Below is a small trained network, with its code and all its weights. Each question gives an input and a class and asks what happens when units are switched off, that is, made to give their printed mean instead of their output.

import numpy as np


def w(rows, s, z=0):
    codes = np.array(rows[::2]) - 128.0
    scale = np.full(codes.shape[1], s)
    scale[-1] = z or s
    return codes * scale


def f(y):
    return np.maximum(y, 0)


def log_softmax(a):
    a = a - a.max(-1, keepdims=True)
    return a - np.log(np.exp(a).sum(-1, keepdims=True))


def net(x, mask):
    res = np.array(x, float).reshape(1, 5) / 4 @ E
    y = f(res @ A[0][:, :-1].T + A[0][:, -1])
    res = res + np.where(mask, y, B[0][:, -1]) @ B[0][:, :-1]
    return log_softmax(res[-1] @ U[:, :-1].T + U[:, -1])


A, B = {}, {}
E = w([
[147,224,34,142,176,229,94,177,196],'x0',
[239,165,254,70,79,169,130,207,65],'x1',
[23,102,172,138,135,163,71,198,60],'x2',
[92,126,131,171,118,167,150,159,119],'x3',
[84,198,196,2,59,166,165,111,169],'x4',
],0.0074)
A[0] = w([
[241,96,146,94,130,130,151,227,58,52],'N0',
[131,64,170,162,79,76,185,65,43,84],'N1',
[108,97,132,139,52,66,174,115,97,2],'N2',
[127,134,161,83,33,143,190,170,133,165],'N3',
[186,117,173,101,62,192,84,129,64,63],'N4',
[103,205,137,150,187,177,107,143,140,179],'N5',
[175,109,109,222,161,119,105,128,66,173],'N6',
[97,88,163,107,102,44,188,154,87,11],'N7',
[130,142,61,139,126,79,253,71,162,125],'N8',
[75,153,134,48,56,185,158,81,153,161],'N9',
[12,113,64,100,103,118,25,114,87,100],'N10',
[118,72,200,130,66,144,144,58,116,88],'N11',
],0.0077,0.0029)
B[0] = w([
[13,207,188,145,112,123,137,59,132,241],'N0',
[176,92,98,68,172,135,126,154,166,254],'N1',
[123,86,129,56,174,216,133,159,192,186],'N2',
[97,168,123,177,135,101,88,86,71,240],'N3',
[130,163,178,178,150,136,183,87,183,224],'N4',
[239,43,113,107,103,121,119,169,205,207],'N5',
[131,106,95,92,142,189,92,99,84,242],'N6',
[153,123,159,92,105,178,148,181,225,205],'N7',
[127,222,142,205,77,79,111,125,131,232],'N8',
[90,82,78,97,137,237,53,79,65,243],'N9',
[105,185,255,194,79,67,177,184,103,221],'N10',
[231,146,93,72,182,135,99,204,96,211],'N11',
],0.0068,0.0067)
U = w([
[165,126,96,50,160,171,179,253,213,57],'0',
[11,197,221,196,117,55,223,65,170,73],'1',
[85,99,69,92,144,165,122,89,42,171],'2',
[125,124,124,114,41,109,175,146,74,251],'3',
[122,165,174,146,10,67,157,179,136,133],'4',
],0.007,0.0031)

Each question gives the input, the list of numbers given to net, and the class t.
The units are the neurons (one row each of A and B). Each row of codes is followed by its name. A weight is (code - 128) times the scale printed after its matrix; where a second scale follows, it is the last column's (A, B and U).
mask holds one flag per neuron, in row order. A switched-off neuron (its flag False) gives its mean, the last column of its row in B, instead of its output. The means were averaged over made-up inputs and are rounded, as every weight is.
A unit's drop is (log p(t) with every unit on - log p(t) with that unit switched off) / (log p(t) with every unit on - log p(t) with every unit switched off).
The circuit of an input: a set's keep is (log p(t) with only the set's units on - log p(t) with every unit switched off) / (log p(t) with every unit on - log p(t) with every unit switched off). Starting from all 12 units, units are removed one at a time, each time the one whose removal leaves the highest keep (on an exact tie, the one counted first), for as long as the keep stays at least 0.8.
units of the circuit, in order: the units of the circuit, biggest drop first
most important unit: the unit with the biggest drop
k most important neurons: the k neurons with the biggest drops, biggest first
drop when u is switched off: that unit's drop, to one decimal
input [-2,-4,2,3,8], class 2: most important unit : N9
input [0,7,1,5,2], class 1: units of the circuit, in order : (N0; N4)
input [2,4,-5,4,7], class 2: units of the circuit, in order : (N9; N3)
input [-8,5,8,-3,-5], class 0: 4 most important neurons : (N1; N7; N11; N2)
input [-8,-1,3,-2,-8], class 0: 2 most important neurons : (N1; N7)
input [-8,5,7,6,2], class 0: 4 most important neurons : (N11; N1; N7; N2)
input [-5,-7,-8,-5,-4], class 4: units of the circuit, in order : (N8; N0)
input [7,-1,4,1,8], class 2: 2 most important neurons : (N9; N7)
input [-7,4,7,-6,-1], class 0: units of the circuit, in order : (N1; N7)
input [-7,-5,5,-4,-7], class 0: units of the circuit, in order : (N1; N7; N2)
input [2,3,0,5,6], class 2: units of the circuit, in order : (N9; N3)
input [-3,8,1,3,6], class 1: 3 most important neurons : (N4; N0; N3)
input [3,2,-5,0,6], class 2: 2 most important neurons : (N9; N10)
input [6,7,-4,5,8], class 2: 3 most important neurons : (N9; N3; N10)
input [1,5,5,-2,0], class 1: 2 most important neurons : (N0; N4)
input [-3,4,3,-5,7], class 2: units of the circuit, in order : (N9)
input [-6,-5,8,5,-7], class 4: 3 most important neurons : (N10; N9; N7)
input [2,3,0,4,6], class 2: 2 most important neurons : (N9; N10)
input [-8,-7,-3,4,0], class 0: 2 most important neurons : (N1; N2)
input [6,8,-3,8,-5], class 1: units of the circuit, in order : (N0)
input [-5,-1,-5,0,5], class 0: units of the circuit, in order : (N11; N2)
input [-7,3,4,-4,0], class 0: drop when N2 is switched off : 0.1
